Below are the code and all the weights of a small trained network. Each question names an input and a target symbol and asks about switching units off, where a switched-off unit gives its printed mean instead of its output.

import numpy as np


def w(rows, s, z=0):
    codes = np.array(rows[::2]) - 128.0
    scale = np.full(codes.shape[1], s)
    scale[-1] = z or s
    return codes * scale


def f(y):
    return np.maximum(y, 0)


def softmax(a):
    e = np.exp(a - a.max(-1, keepdims=True))
    return e / e.sum(-1, keepdims=True)


def log_softmax(a):
    a = a - a.max(-1, keepdims=True)
    return a - np.log(np.exp(a).sum(-1, keepdims=True))


def net(x, mask):
    ids = ['Σαδζμξφω'.index(c) for c in x.split()]
    T = len(ids)
    res = E[ids] + P[:T]
    r = res
    for j in range(3):
        rows = slice(4 * j, 4 * j + 4)
        q, k, v = (r @ M[0][rows].T for M in (Q, K, V))
        z = softmax(np.where(np.tri(T) > 0, q @ k.T / 4**0.5, -1e9)) @ v
        o = O[0][rows]
        res = res + np.where(mask[j], z, o[:, -1]) @ o[:, :-1]
    y = f(res @ A[0][:, :-1].T + A[0][:, -1])
    res = res + np.where(mask[3:7], y, B[0][:, -1]) @ B[0][:, :-1]
    return log_softmax(res[-1] @ U[:, :-1].T + U[:, -1])


Q, K, V, O, A, B = {}, {}, {}, {}, {}, {}
E = w([
[149,59,125],'Σ',
[108,55,26],'α',
[115,89,232],'δ',
[152,52,127],'ζ',
[124,76,235],'μ',
[106,50,18],'ξ',
[21,43,7],'φ',
[81,66,115],'ω',
],0.014)
P = w([
[175,255,97],'0',
[115,45,138],'1',
[122,37,140],'2',
[117,26,167],'3',
[195,114,135],'4',
[172,115,128],'5',
[129,92,157],'6',
[123,87,167],'7',
[154,74,170],'8',
],0.0091)
Q[0] = w([
[166,65,148],'h1',
[161,227,9],'h1',
[117,249,128],'h1',
[192,131,187],'h1',
[146,52,113],'h2',
[130,60,92],'h2',
[148,140,148],'h2',
[138,102,150],'h2',
[104,170,119],'h3',
[118,95,107],'h3',
[29,106,180],'h3',
[106,202,142],'h3',
],0.012)
K[0] = w([
[140,130,98],'h1',
[95,79,186],'h1',
[116,116,166],'h1',
[81,50,129],'h1',
[147,247,121],'h2',
[157,154,131],'h2',
[55,136,187],'h2',
[140,182,205],'h2',
[73,52,223],'h3',
[37,167,101],'h3',
[207,175,118],'h3',
[62,68,214],'h3',
],0.011)
V[0] = w([
[180,159,109],'h1',
[91,251,59],'h1',
[88,153,96],'h1',
[22,107,181],'h1',
[140,130,165],'h2',
[125,142,213],'h2',
[160,65,164],'h2',
[153,166,248],'h2',
[63,132,152],'h3',
[76,116,78],'h3',
[36,107,108],'h3',
[185,135,181],'h3',
],0.016)
O[0] = w([
[177,111,164,112],'h1',
[134,124,156,165],'h1',
[92,128,168,177],'h1',
[44,125,94,111],'h1',
[111,144,107,95],'h2',
[87,170,63,53],'h2',
[147,118,92,123],'h2',
[118,139,101,8],'h2',
[1,106,133,119],'h3',
[114,138,184,239],'h3',
[71,148,171,216],'h3',
[132,109,100,13],'h3',
],0.012)
A[0] = w([
[204,133,122,110],'n1',
[109,56,135,173],'n2',
[174,133,255,1],'n3',
[98,156,165,69],'n4',
],0.015,0.007)
B[0] = w([
[186,114,95,144],'n1',
[209,254,132,178],'n2',
[57,96,84,252],'n3',
[162,220,84,163],'n4',
],0.0084,0.045)
U = w([
[238,183,129,255],'Σ',
[151,29,190,100],'α',
[151,188,16,51],'δ',
[253,190,148,224],'ζ',
[153,190,17,48],'μ',
[144,43,160,131],'ξ',
[115,181,199,144],'φ',
[210,191,193,119],'ω',
],0.0054,0.0041)

Each question gives the input, a string of symbols that net reads in full, and the target symbol t.
The units are the heads (4 rows each of Q, K, V and O) and the neurons (one row each of A and B). Each row of codes is followed by its name. A weight is (code - 128) times the scale printed after its matrix; where a second scale follows, it is the last column's (O, A, B and U).
mask holds one flag per unit, heads first, then neurons. A switched-off unit (its flag False) gives its mean, the last column of its rows in O or B, instead of its output. The means were averaged over made-up inputs and are rounded, as every weight is.
A unit's drop is (log p(t) with every unit on - log p(t) with that unit switched off) / (log p(t) with every unit on - log p(t) with every unit switched off).
The circuit of an input: a set's keep is (log p(t) with only the set's units on - log p(t) with every unit switched off) / (log p(t) with every unit on - log p(t) with every unit switched off). Starting from all 7 units, units are removed one at a time, each time the one whose removal leaves the highest keep (on an exact tie, the one counted first), for as long as the keep stays at least 0.8.
circuit, biggest first: the units of the circuit, biggest drop first
unit that matters most: the unit with the biggest drop
which heads matter: for each layer, one digit per head in row order, 1 if its drop is at least 0.15 and else 0, layers parted by /
input ξ φ μ, target ξ: which heads matter : 101
input α μ φ δ, target ξ: which heads matter : 101
input ξ α φ δ, target α: which heads matter : 101
input ξ ξ φ Σ α φ φ ω, target α: unit that matters most : n3
input Σ φ φ ζ, target Σ: circuit, biggest first : h3; n3
input ξ φ ω Σ, target ξ: circuit, biggest first : n3; h2
input ξ δ Σ, target α: circuit, biggest first : n3; h1; h2
input ζ Σ ω, target ζ: which heads matter : 001
input ζ Σ Σ φ ζ μ α μ, target Σ: circuit, biggest first : n3; h3; h2
input μ α Σ φ μ Σ φ ζ, target δ: which heads matter : 110
input μ φ φ Σ, target δ: which heads matter : 110
input φ φ φ μ ω φ φ ξ ζ, target φ: circuit, biggest first : h3; h1
input ζ φ φ δ, target ζ: circuit, biggest first : n3; h3; h2
input Σ Σ ξ, target ζ: unit that matters most : n3
input ξ φ ξ ξ α ξ, target ξ: which heads matter : 010
input Σ ω φ Σ, target Σ: which heads matter : 001
input δ Σ ξ ξ, target δ: which heads matter : 110
input α ω δ Σ, target ξ: circuit, biggest first : n3; h1; h2
input Σ μ α, target ζ: circuit, biggest first : n3; h3
input ζ μ δ, target ζ: circuit, biggest first : h3; n3; h2
input Σ φ φ Σ, target ζ: circuit, biggest first : n3; h3
input μ ζ μ φ ω, target δ: circuit, biggest first : h2
input ζ ω φ φ Σ δ φ, target Σ: circuit, biggest first : n3; h3
